Below are the code and all the weights of a small trained network. Each question names an input and a class and asks about switching units off, where a switched-off unit gives its printed mean instead of its output.

import numpy as np


def w(rows, s, z=0):
    codes = np.array(rows[::2]) - 128.0
    scale = np.full(codes.shape[1], s)
    scale[-1] = z or s
    return codes * scale


def f(y):
    return np.maximum(y, 0)


def log_softmax(a):
    a = a - a.max(-1, keepdims=True)
    return a - np.log(np.exp(a).sum(-1, keepdims=True))


def net(x, mask):
    res = np.array(x, float).reshape(1, 5) / 4 @ E
    y = f(res @ A[0][:, :-1].T + A[0][:, -1])
    res = res + np.where(mask, y, B[0][:, -1]) @ B[0][:, :-1]
    return log_softmax(res[-1] @ U[:, :-1].T + U[:, -1])


A, B = {}, {}
E = w([
[190,2,117],'x0',
[81,138,21],'x1',
[39,50,191],'x2',
[129,128,129],'x3',
[127,129,129],'x4',
],0.012)
A[0] = w([
[165,97,106,146],'N1',
[187,148,220,227],'N2',
[150,109,25,92],'N3',
[197,8,89,168],'N4',
[69,63,121,161],'N5',
[183,67,113,175],'N6',
[179,106,183,159],'N7',
[84,217,169,255],'N8',
[250,180,157,180],'N9',
[144,183,69,108],'N10',
],0.013,0.0068)
B[0] = w([
[175,106,96,171],'N1',
[71,81,166,221],'N2',
[161,144,102,193],'N3',
[172,73,113,251],'N4',
[103,103,113,201],'N5',
[155,55,112,203],'N6',
[110,49,144,187],'N7',
[71,200,157,229],'N8',
[66,111,8,226],'N9',
[154,208,114,186],'N10',
],0.014,0.015)
U = w([
[87,156,102,220],'0',
[165,100,91,228],'1',
[181,207,116,125],'2',
[252,139,99,8],'3',
[131,146,243,141],'4',
[187,84,202,3],'5',
],0.015,0.0051)

Each question gives the input, the list of numbers given to net, and the class t.
The units are the neurons (one row each of A and B). Each row of codes is followed by its name. A weight is (code - 128) times the scale printed after its matrix; where a second scale follows, it is the last column's (A, B and U).
mask holds one flag per neuron, in row order. A switched-off neuron (its flag False) gives its mean, the last column of its row in B, instead of its output. The means were averaged over made-up inputs and are rounded, as every weight is.
A unit's drop is (log p(t) with every unit on - log p(t) with that unit switched off) / (log p(t) with every unit on - log p(t) with every unit switched off).
The circuit of an input: a set's keep is (log p(t) with only the set's units on - log p(t) with every unit switched off) / (log p(t) with every unit on - log p(t) with every unit switched off). Starting from all 10 units, units are removed one at a time, each time the one whose removal leaves the highest keep (on an exact tie, the one counted first), for as long as the keep stays at least 0.8.
circuit, biggest first: the units of the circuit, biggest drop first
most important unit: the unit with the biggest drop
top k neurons: the k neurons with the biggest drops, biggest first
drop when u is switched off: that unit's drop, to one decimal
input [8,-4,1,3,2], class 5: circuit, biggest first : N7, N2
input [-5,-4,6,-2,0], class 4: most important unit : N9
input [0,-4,-6,2,-1], class 0: top 2 neurons : N4, N9
input [0,-8,0,-2,3], class 0: circuit, biggest first : N9, N4
input [1,1,0,3,-5], class 3: circuit, biggest first : N9, N2
input [-1,-7,1,-5,7], class 4: circuit, biggest first : N2, N4
input [0,4,-7,-7,-1], class 2: top 2 neurons : N4, N10
input [-3,1,-6,3,-1], class 2: top 4 neurons : N10, N2, N7, N5
input [-1,5,-1,0,8], class 2: top 2 neurons : N9, N2
input [0,-6,2,-2,-8], class 4: top 2 neurons : N4, N2
input [-1,-1,-5,0,1], class 0: top 2 neurons : N9, N4
input [1,3,-3,1,-8], class 3: top 2 neurons : N8, N2
input [-8,-7,-8,2,4], class 0: drop when N9 is switched off : 0.4
input [-3,-6,-3,-5,3], class 0: drop when N4 is switched off : 0.0
input [7,2,-6,-4,0], class 3: drop when N2 is switched off : 0.1
input [-6,-7,-8,-4,8], class 0: circuit, biggest first : N9
